The two nearest rows among all rows above each row, by straight-line distance, nearest first (none for the first three rows)
(in the rows, 128 means zero)
1: 101; 175; 138; 106; 97; 133; 149; 130; 110; 142; 144; 135; 137; 132; 105; 137; 98; 138; 136; 172; 242; 130; 112; 98; 108; 140; 164; 158; 123; 157; 176; 111; 137; 152; 141; 91; 154; 107; 133; 143; 142; 127; 113; 75; 115; 164; 48
2: 132; 126; 126; 153; 127; 141; 119; 126; 138; 137; 128; 135; 123; 129; 129; 122; 127; 133; 119; 118; 128; 122; 121; 128; 124; 152; 127; 140; 120; 135; 108; 125; 136; 125; 116; 123; 152; 131; 133; 129; 146; 132; 123; 132; 131; 126; 118
3: 136; 123; 127; 126; 117; 129; 138; 129; 123; 130; 135; 128; 131; 141; 118; 124; 125; 121; 126; 130; 89; 138; 126; 145; 132; 142; 145; 122; 132; 126; 117; 129; 142; 144; 133; 129; 134; 117; 118; 120; 143; 135; 120; 132; 149; 110; 132
4: 139; 104; 119; 114; 118; 127; 128; 119; 118; 104; 135; 125; 91; 124; 148; 144; 100; 115; 127; 119; 67; 127; 121; 136; 124; 121; 114; 116; 123; 136; 152; 135; 119; 111; 128; 151; 143; 117; 115; 131; 120; 135; 129; 132; 130; 139; 119 : 3 2
5: 137; 120; 124; 139; 120; 134; 125; 134; 145; 117; 130; 135; 136; 134; 143; 130; 143; 123; 128; 129; 100; 129; 111; 135; 128; 134; 128; 138; 125; 120; 120; 134; 129; 124; 139; 118; 140; 124; 119; 120; 128; 137; 131; 145; 134; 110; 135 : 3 2
6: 117; 136; 125; 143; 130; 125; 134; 155; 111; 110; 126; 134; 124; 136; 130; 129; 129; 141; 122; 128; 170; 121; 130; 118; 132; 135; 131; 122; 136; 124; 132; 122; 138; 144; 114; 128; 122; 117; 128; 134; 135; 123; 133; 120; 155; 133; 113 : 2 3
7: 127; 109; 138; 143; 134; 134; 119; 120; 133; 128; 138; 138; 121; 130; 128; 136; 100; 125; 109; 120; 131; 130; 125; 119; 142; 118; 122; 149; 122; 132; 139; 124; 119; 120; 144; 130; 143; 123; 123; 131; 120; 143; 126; 132; 110; 152; 117 : 2 5
8: 124; 130; 125; 116; 123; 126; 132; 110; 121; 113; 139; 119; 117; 126; 126; 114; 133; 131; 140; 124; 125; 127; 139; 125; 101; 137; 130; 134; 121; 130; 155; 128; 136; 123; 138; 123; 117; 103; 119; 124; 150; 114; 120; 114; 147; 98; 136 : 3 5
9: 113; 115; 136; 129; 134; 109; 134; 138; 135; 112; 123; 117; 121; 122; 141; 136; 137; 125; 140; 120; 161; 122; 125; 143; 139; 150; 117; 127; 127; 127; 110; 133; 131; 136; 122; 137; 141; 134; 135; 125; 114; 136; 130; 122; 137; 112; 132 : 6 2
10: 136; 134; 128; 129; 120; 142; 115; 104; 131; 124; 149; 134; 121; 137; 123; 129; 129; 138; 122; 136; 130; 120; 116; 130; 121; 140; 128; 146; 128; 134; 144; 116; 134; 131; 126; 138; 153; 123; 124; 128; 146; 133; 132; 121; 121; 157; 124 : 2 7
11: 115; 147; 125; 128; 134; 126; 138; 113; 131; 124; 134; 117; 114; 127; 135; 120; 130; 141; 156; 134; 211; 118; 122; 138; 130; 126; 127; 142; 135; 133; 174; 120; 126; 118; 116; 118; 136; 120; 119; 117; 149; 119; 121; 116; 129; 105; 121 : 6 8
12: 113; 127; 125; 118; 126; 133; 138; 134; 116; 118; 137; 128; 118; 115; 126; 120; 146; 130; 131; 128; 255; 116; 126; 102; 116; 145; 138; 114; 122; 133; 172; 111; 137; 127; 133; 125; 175; 110; 113; 126; 132; 125; 105; 121; 112; 134; 129 : 11 6
13: 116; 131; 125; 131; 135; 136; 118; 106; 117; 136; 141; 132; 129; 134; 121; 126; 133; 129; 123; 121; 166; 119; 115; 121; 114; 129; 126; 149; 121; 128; 143; 120; 132; 114; 121; 122; 139; 112; 124; 130; 135; 127; 129; 99; 113; 132; 120 : 10 2
14: 121; 128; 125; 128; 123; 130; 128; 126; 122; 121; 142; 123; 138; 124; 114; 124; 133; 129; 126; 141; 136; 143; 125; 108; 125; 134; 150; 137; 120; 130; 149; 122; 148; 129; 133; 118; 119; 118; 126; 118; 132; 125; 124; 109; 144; 114; 131 : 8 13
15: 118; 117; 131; 127; 121; 132; 117; 120; 117; 119; 130; 128; 117; 131; 130; 142; 128; 133; 127; 127; 168; 115; 124; 136; 146; 133; 140; 120; 132; 130; 147; 125; 127; 128; 137; 127; 143; 111; 117; 134; 123; 130; 131; 112; 134; 133; 117 : 13 6
16: 126; 106; 127; 123; 123; 126; 130; 135; 128; 130; 124; 130; 138; 142; 107; 135; 132; 128; 123; 133; 96; 135; 131; 129; 138; 126; 134; 138; 134; 131; 126; 135; 129; 122; 149; 128; 133; 141; 133; 126; 122; 149; 142; 136; 127; 110; 125 : 5 3
17: 130; 118; 120; 139; 138; 139; 120; 125; 133; 133; 131; 124; 122; 121; 138; 140; 106; 136; 108; 121; 91; 141; 102; 133; 134; 130; 127; 130; 130; 138; 131; 131; 131; 130; 120; 141; 129; 119; 132; 132; 132; 133; 121; 135; 126; 117; 124 : 5 2
18: 119; 127; 132; 119; 114; 130; 139; 130; 124; 112; 133; 132; 126; 129; 127; 140; 141; 112; 137; 130; 164; 124; 128; 140; 133; 122; 134; 115; 131; 131; 151; 114; 123; 130; 133; 142; 170; 118; 125; 128; 122; 137; 110; 146; 135; 139; 123 : 15 9
19: 120; 126; 131; 132; 130; 126; 139; 137; 130; 128; 146; 128; 116; 131; 129; 132; 127; 113; 124; 124; 120; 134; 131; 143; 137; 128; 135; 132; 129; 134; 128; 133; 139; 139; 136; 139; 131; 113; 131; 120; 114; 136; 121; 141; 142; 95; 137 : 3 5
20: 64; 190; 106; 119; 184; 149; 201; 47; 200; 84; 163; 23; 97; 121; 193; 105; 229; 238; 255; 147; 255; 61; 128; 78; 103; 110; 129; 230; 127; 153; 255; 96; 142; 155; 62; 127; 131; 54; 114; 89; 210; 7; 128; 1; 200; 1; 196 : 11 8
21: 134; 135; 128; 122; 111; 125; 116; 132; 136; 148; 143; 127; 126; 131; 141; 110; 145; 127; 115; 139; 129; 117; 118; 131; 87; 136; 140; 133; 135; 132; 146; 127; 141; 121; 129; 124; 148; 118; 126; 124; 138; 132; 124; 144; 105; 141; 116 : 10 2
22: 133; 114; 130; 136; 141; 142; 135; 101; 121; 128; 133; 136; 125; 130; 118; 127; 132; 117; 126; 136; 161; 124; 131; 113; 137; 122; 132; 144; 119; 120; 151; 133; 143; 134; 136; 137; 147; 128; 123; 135; 112; 137; 121; 119; 114; 124; 123 : 13 15
23: 128; 106; 125; 115; 121; 124; 136; 121; 136; 125; 126; 104; 123; 141; 113; 138; 129; 145; 142; 125; 148; 121; 110; 133; 140; 127; 126; 126; 130; 122; 133; 129; 140; 143; 128; 127; 159; 125; 138; 126; 134; 121; 118; 122; 115; 114; 123 : 15 9
24: 134; 122; 124; 126; 127; 136; 137; 110; 127; 110; 138; 131; 127; 140; 123; 134; 117; 129; 130; 127; 110; 137; 121; 130; 115; 124; 138; 127; 122; 126; 138; 133; 124; 127; 137; 132; 130; 103; 121; 128; 142; 125; 133; 143; 140; 130; 125 : 3 5
25: 123; 124; 127; 146; 130; 134; 133; 111; 118; 121; 138; 124; 134; 136; 123; 145; 125; 119; 120; 136; 168; 137; 114; 137; 141; 127; 132; 134; 121; 128; 147; 121; 134; 143; 124; 121; 137; 126; 133; 123; 108; 121; 114; 135; 137; 88; 125 : 22 19
26: 128; 129; 130; 139; 131; 135; 118; 112; 140; 113; 139; 116; 123; 123; 137; 131; 127; 143; 127; 128; 208; 109; 105; 131; 151; 131; 127; 134; 119; 127; 152; 126; 122; 112; 114; 128; 151; 124; 130; 127; 118; 120; 127; 113; 140; 101; 125 : 11 15
27: 136; 118; 140; 141; 124; 124; 126; 122; 131; 124; 130; 119; 126; 131; 147; 112; 144; 133; 129; 128; 137; 116; 128; 140; 123; 125; 116; 146; 129; 119; 127; 132; 130; 122; 125; 129; 128; 128; 118; 129; 122; 113; 130; 118; 122; 108; 131 : 5 9
28: 119; 129; 133; 134; 133; 116; 113; 128; 121; 121; 129; 133; 131; 132; 136; 106; 136; 131; 122; 137; 160; 128; 126; 133; 119; 132; 127; 117; 128; 131; 126; 121; 142; 114; 128; 128; 121; 123; 122; 124; 146; 125; 122; 131; 129; 127; 123 : 27 6
29: 127; 127; 118; 124; 116; 143; 126; 117; 130; 118; 145; 128; 119; 138; 129; 108; 139; 134; 112; 133; 165; 128; 105; 119; 111; 130; 136; 152; 132; 133; 148; 127; 133; 111; 133; 130; 172; 119; 111; 129; 145; 122; 125; 115; 114; 124; 122 : 13 10
30: 114; 155; 129; 116; 137; 138; 122; 124; 136; 131; 132; 134; 126; 126; 131; 128; 145; 132; 127; 129; 172; 129; 141; 136; 113; 129; 117; 120; 131; 125; 137; 107; 113; 127; 126; 124; 136; 125; 111; 116; 137; 121; 122; 121; 125; 125; 125 : 28 13
31: 109; 142; 132; 149; 132; 130; 124; 128; 125; 124; 136; 145; 129; 122; 117; 124; 115; 137; 122; 132; 178; 115; 129; 130; 126; 126; 124; 139; 132; 131; 135; 130; 122; 128; 136; 117; 124; 125; 124; 119; 141; 120; 129; 124; 151; 120; 119 : 6 28
32: 126; 153; 128; 135; 114; 134; 142; 105; 141; 134; 143; 106; 119; 138; 143; 130; 155; 139; 138; 126; 209; 106; 118; 114; 119; 142; 123; 159; 129; 137; 160; 117; 136; 129; 109; 136; 168; 115; 131; 124; 135; 107; 131; 102; 115; 97; 119 : 11 26
33: 132; 135; 117; 126; 133; 128; 135; 135; 135; 131; 137; 137; 131; 134; 140; 119; 115; 125; 129; 121; 107; 146; 123; 145; 148; 137; 127; 119; 128; 125; 106; 123; 135; 139; 130; 124; 119; 123; 124; 131; 130; 153; 121; 146; 146; 107; 140 : 3 19
34: 132; 121; 121; 137; 118; 141; 125; 122; 138; 118; 126; 137; 120; 129; 138; 124; 132; 119; 130; 133; 121; 126; 123; 137; 132; 134; 127; 118; 129; 120; 115; 130; 129; 126; 129; 123; 134; 114; 125; 125; 125; 131; 130; 143; 136; 107; 128 : 5 19
35: 128; 114; 136; 129; 115; 133; 137; 127; 115; 110; 135; 121; 100; 128; 148; 140; 147; 127; 132; 129; 111; 120; 116; 158; 119; 143; 128; 97; 121; 125; 126; 124; 122; 110; 133; 130; 144; 104; 121; 136; 131; 116; 116; 138; 131; 142; 127 : 34 24
36: 123; 130; 113; 117; 128; 131; 140; 138; 133; 123; 132; 121; 123; 124; 120; 139; 111; 123; 123; 127; 185; 128; 121; 115; 131; 136; 136; 118; 127; 132; 149; 112; 124; 137; 136; 118; 164; 114; 129; 141; 118; 128; 123; 120; 110; 142; 129 : 15 18
37: 120; 132; 131; 124; 135; 131; 131; 112; 130; 135; 134; 122; 111; 130; 134; 121; 126; 124; 137; 124; 132; 129; 113; 121; 114; 123; 130; 140; 114; 131; 145; 131; 141; 126; 125; 141; 113; 114; 130; 123; 152; 114; 120; 96; 145; 101; 131 : 8 14
38: 130; 135; 123; 113; 126; 136; 124; 124; 116; 128; 133; 124; 125; 130; 126; 131; 133; 116; 120; 130; 130; 122; 124; 136; 132; 134; 136; 116; 123; 124; 156; 117; 128; 111; 142; 128; 151; 123; 112; 129; 138; 135; 130; 137; 92; 159; 132 : 10 21
39: 126; 126; 131; 120; 125; 133; 128; 116; 152; 134; 125; 133; 122; 129; 157; 122; 143; 140; 140; 113; 207; 97; 113; 133; 119; 121; 125; 145; 137; 133; 145; 113; 123; 129; 114; 126; 164; 114; 128; 127; 156; 120; 122; 125; 113; 79; 141 : 32 11
40: 127; 135; 130; 132; 114; 135; 138; 124; 127; 120; 125; 127; 127; 124; 123; 129; 144; 133; 116; 124; 182; 127; 124; 129; 133; 137; 124; 130; 122; 132; 140; 128; 135; 139; 125; 132; 158; 114; 125; 118; 117; 118; 121; 106; 132; 127; 121 : 15 36
41: 105; 125; 148; 142; 120; 130; 130; 126; 124; 127; 123; 142; 136; 127; 115; 115; 118; 120; 123; 137; 167; 131; 126; 128; 142; 133; 133; 122; 121; 133; 133; 119; 139; 119; 139; 132; 163; 112; 129; 125; 129; 124; 123; 99; 125; 135; 135 : 40 15
42: 119; 128; 134; 117; 121; 139; 125; 121; 130; 133; 144; 130; 135; 126; 107; 122; 131; 123; 109; 133; 186; 126; 133; 127; 144; 132; 143; 128; 136; 135; 154; 111; 117; 118; 139; 129; 152; 126; 130; 133; 130; 138; 121; 118; 113; 150; 116 : 36 15
43: 120; 128; 120; 133; 130; 127; 143; 130; 143; 130; 122; 117; 115; 129; 134; 120; 126; 128; 120; 134; 172; 122; 114; 129; 127; 124; 131; 138; 141; 129; 154; 128; 138; 135; 121; 134; 141; 101; 127; 124; 134; 129; 124; 128; 142; 124; 125 : 40 15
44: 128; 123; 115; 131; 115; 112; 134; 135; 123; 117; 136; 137; 109; 125; 145; 128; 140; 135; 123; 134; 112; 130; 124; 146; 115; 139; 140; 115; 137; 123; 140; 132; 137; 133; 120; 129; 135; 116; 122; 130; 130; 126; 131; 146; 126; 127; 114 : 34 35
45: 148; 124; 127; 120; 128; 133; 137; 117; 124; 132; 134; 112; 129; 136; 131; 136; 142; 133; 114; 127; 94; 134; 143; 146; 129; 133; 134; 111; 133; 132; 131; 129; 122; 133; 137; 135; 140; 121; 117; 141; 128; 117; 123; 125; 104; 98; 143 : 3 34
46: 131; 117; 125; 115; 114; 134; 129; 128; 133; 152; 143; 128; 139; 128; 107; 117; 156; 130; 108; 119; 157; 127; 114; 134; 122; 138; 141; 116; 115; 131; 136; 114; 133; 142; 137; 119; 160; 125; 142; 109; 134; 136; 118; 129; 94; 131; 123 : 42 21
47: 127; 127; 127; 138; 128; 131; 131; 117; 145; 130; 130; 125; 128; 129; 125; 123; 152; 138; 128; 130; 197; 112; 118; 125; 123; 129; 120; 135; 134; 140; 149; 131; 142; 120; 132; 124; 153; 117; 120; 120; 137; 120; 112; 128; 129; 103; 128 : 40 43
48: 131; 126; 126; 133; 122; 129; 131; 121; 140; 106; 134; 123; 103; 127; 145; 128; 138; 128; 141; 124; 131; 132; 129; 139; 121; 132; 132; 120; 125; 123; 139; 119; 132; 132; 123; 133; 143; 115; 120; 127; 129; 116; 114; 138; 142; 104; 120 : 34 44
49: 110; 132; 108; 129; 120; 131; 133; 105; 131; 136; 145; 114; 141; 142; 118; 139; 132; 133; 128; 137; 109; 139; 117; 132; 119; 126; 132; 129; 119; 134; 162; 125; 129; 123; 155; 123; 128; 102; 127; 122; 125; 129; 127; 124; 121; 130; 117 : 24 14
50: 114; 120; 124; 113; 146; 141; 122; 112; 126; 112; 122; 134; 124; 132; 130; 105; 149; 130; 133; 131; 169; 127; 135; 120; 130; 107; 133; 142; 123; 131; 149; 138; 132; 117; 131; 145; 138; 114; 99; 115; 151; 120; 133; 124; 143; 122; 129 : 28 43
51: 124; 152; 115; 122; 128; 121; 142; 136; 124; 131; 120; 107; 122; 138; 126; 126; 133; 131; 134; 120; 145; 138; 142; 155; 146; 132; 126; 137; 129; 128; 113; 126; 133; 131; 118; 128; 125; 114; 142; 115; 148; 104; 122; 124; 144; 86; 131 : 19 48
52: 130; 129; 131; 137; 124; 140; 123; 122; 122; 134; 129; 129; 128; 136; 137; 126; 138; 124; 117; 137; 133; 139; 112; 138; 129; 136; 135; 123; 132; 122; 121; 121; 120; 134; 118; 120; 157; 120; 119; 133; 134; 129; 131; 126; 112; 127; 132 : 34 2
53: 129; 124; 117; 119; 135; 138; 147; 123; 132; 116; 140; 124; 86; 111; 145; 129; 133; 137; 144; 123; 155; 117; 127; 128; 124; 136; 138; 106; 136; 133; 162; 135; 132; 120; 117; 132; 152; 101; 125; 119; 149; 126; 130; 136; 128; 113; 134 : 48 43
54: 131; 143; 131; 148; 149; 132; 122; 109; 121; 127; 130; 127; 117; 128; 124; 143; 96; 148; 128; 143; 93; 143; 134; 135; 132; 130; 130; 131; 120; 142; 119; 129; 133; 113; 126; 122; 115; 107; 133; 139; 143; 121; 128; 130; 142; 117; 124 : 17 24
55: 127; 114; 125; 120; 122; 128; 130; 112; 127; 126; 133; 110; 117; 143; 139; 126; 124; 145; 136; 141; 105; 134; 135; 155; 123; 118; 136; 120; 131; 134; 123; 136; 122; 131; 139; 138; 137; 108; 116; 125; 140; 111; 118; 128; 138; 81; 128 : 45 48
56: 142; 143; 130; 145; 120; 121; 115; 123; 136; 122; 142; 131; 99; 125; 149; 117; 131; 149; 137; 122; 140; 127; 118; 136; 101; 138; 120; 132; 127; 129; 123; 126; 127; 126; 106; 117; 119; 110; 123; 123; 157; 110; 118; 106; 154; 92; 124 : 37 48
57: 120; 161; 137; 120; 127; 123; 135; 132; 123; 127; 132; 131; 132; 123; 126; 132; 125; 135; 144; 146; 111; 135; 114; 124; 109; 132; 136; 132; 127; 137; 139; 124; 146; 135; 116; 120; 97; 116; 114; 125; 145; 127; 125; 133; 158; 131; 121 : 14 24
58: 116; 124; 132; 136; 113; 123; 127; 137; 124; 113; 116; 132; 128; 129; 139; 140; 125; 122; 132; 128; 165; 121; 138; 144; 141; 121; 132; 126; 131; 138; 133; 132; 124; 115; 122; 133; 136; 124; 121; 127; 106; 112; 125; 121; 136; 127; 122 : 15 40
59: 130; 101; 134; 131; 114; 143; 139; 124; 126; 123; 127; 137; 128; 134; 121; 127; 144; 129; 126; 131; 166; 113; 126; 109; 130; 117; 128; 140; 135; 132; 147; 126; 134; 140; 146; 137; 145; 124; 122; 129; 117; 127; 109; 132; 119; 133; 113 : 22 40
60: 146; 41; 125; 130; 43; 125; 133; 133; 124; 100; 134; 120; 42; 125; 134; 115; 145; 128; 144; 116; 76; 106; 89; 127; 99; 122; 152; 142; 112; 135; 163; 131; 138; 131; 143; 133; 136; 118; 101; 149; 113; 97; 120; 111; 129; 125; 128 : 4 35
61: 122; 126; 133; 129; 129; 143; 126; 117; 128; 125; 142; 132; 138; 127; 117; 112; 148; 125; 122; 124; 154; 122; 129; 111; 111; 124; 120; 147; 125; 127; 129; 120; 131; 115; 133; 127; 152; 121; 137; 123; 135; 117; 131; 117; 103; 118; 125 : 13 29
62: 124; 137; 126; 118; 122; 135; 152; 126; 141; 115; 135; 103; 108; 138; 127; 142; 148; 146; 145; 129; 168; 126; 126; 137; 118; 138; 129; 129; 132; 130; 150; 125; 130; 129; 128; 129; 130; 125; 129; 121; 143; 125; 107; 126; 128; 87; 123 : 48 47
63: 119; 151; 140; 129; 134; 137; 109; 103; 124; 136; 142; 134; 103; 139; 141; 135; 111; 169; 129; 132; 81; 114; 121; 146; 103; 126; 137; 146; 101; 140; 128; 128; 132; 112; 105; 123; 91; 110; 119; 136; 149; 105; 136; 118; 138; 169; 98 : 54 57
64: 134; 130; 123; 133; 127; 119; 136; 140; 134; 127; 126; 126; 125; 118; 135; 117; 153; 125; 125; 132; 127; 126; 114; 137; 129; 136; 123; 116; 135; 136; 121; 121; 126; 133; 126; 131; 138; 120; 130; 121; 127; 134; 125; 146; 139; 95; 130 : 34 19
65: 127; 128; 115; 125; 128; 129; 144; 131; 139; 132; 131; 123; 128; 133; 125; 128; 148; 143; 124; 142; 175; 119; 119; 138; 130; 150; 121; 140; 116; 132; 128; 120; 130; 140; 119; 135; 152; 127; 127; 118; 136; 134; 120; 124; 118; 120; 138 : 40 47
66: 132; 132; 131; 139; 143; 127; 120; 118; 116; 117; 129; 130; 110; 118; 134; 129; 144; 135; 130; 129; 171; 129; 138; 135; 129; 129; 121; 125; 134; 123; 121; 118; 145; 119; 130; 132; 146; 121; 133; 115; 140; 118; 136; 105; 130; 134; 136 : 28 40
67: 119; 123; 116; 125; 130; 132; 138; 131; 129; 113; 131; 130; 112; 135; 143; 130; 125; 127; 144; 136; 169; 128; 128; 124; 129; 123; 122; 138; 137; 126; 145; 144; 123; 111; 126; 130; 130; 114; 121; 123; 125; 124; 131; 116; 142; 98; 127 : 43 58
68: 130; 130; 125; 136; 124; 127; 138; 136; 144; 120; 124; 135; 117; 141; 147; 123; 122; 120; 133; 118; 162; 125; 106; 125; 116; 130; 129; 142; 132; 135; 159; 149; 117; 137; 126; 131; 144; 121; 125; 124; 138; 126; 127; 139; 136; 104; 134 : 43 67
69: 135; 119; 126; 125; 130; 130; 117; 119; 113; 130; 119; 123; 136; 132; 132; 126; 141; 121; 133; 127; 164; 112; 141; 117; 138; 117; 128; 110; 127; 111; 130; 133; 120; 113; 128; 135; 152; 127; 120; 131; 125; 129; 139; 121; 117; 152; 139 : 15 66
70: 125; 137; 129; 143; 117; 117; 135; 130; 124; 101; 132; 135; 110; 128; 143; 113; 130; 129; 140; 138; 139; 123; 125; 140; 132; 132; 135; 127; 125; 141; 136; 135; 126; 121; 125; 129; 124; 108; 115; 123; 134; 119; 129; 125; 158; 101; 132 : 48 67
71: 134; 133; 135; 125; 128; 139; 126; 132; 129; 134; 129; 134; 126; 134; 127; 146; 127; 124; 121; 120; 98; 132; 126; 144; 131; 131; 133; 108; 118; 139; 131; 119; 112; 118; 136; 120; 149; 121; 131; 133; 131; 129; 121; 123; 108; 161; 127 : 38 52
72: 127; 125; 127; 135; 133; 125; 108; 120; 135; 132; 125; 124; 128; 127; 131; 107; 172; 134; 132; 131; 144; 116; 128; 120; 109; 125; 140; 156; 115; 119; 126; 129; 131; 114; 125; 126; 131; 133; 119; 124; 151; 109; 132; 120; 121; 101; 150 : 27 61
73: 129; 130; 117; 130; 137; 135; 127; 115; 140; 131; 129; 120; 112; 131; 136; 132; 122; 132; 134; 129; 138; 118; 113; 130; 129; 126; 130; 128; 134; 134; 127; 119; 131; 123; 122; 120; 128; 109; 135; 122; 134; 122; 125; 136; 130; 104; 139 : 34 48
74: 118; 145; 133; 155; 139; 136; 126; 115; 119; 135; 129; 138; 133; 138; 119; 121; 131; 134; 114; 127; 160; 136; 142; 134; 133; 119; 124; 140; 125; 124; 117; 121; 131; 132; 124; 122; 145; 125; 120; 130; 135; 128; 128; 123; 138; 135; 130 : 31 66
75: 133; 120; 131; 127; 124; 126; 137; 126; 132; 122; 137; 126; 126; 136; 129; 130; 144; 138; 118; 124; 180; 110; 123; 138; 134; 130; 137; 141; 138; 122; 116; 118; 131; 121; 123; 131; 165; 120; 131; 130; 131; 122; 133; 127; 129; 95; 142 : 65 47
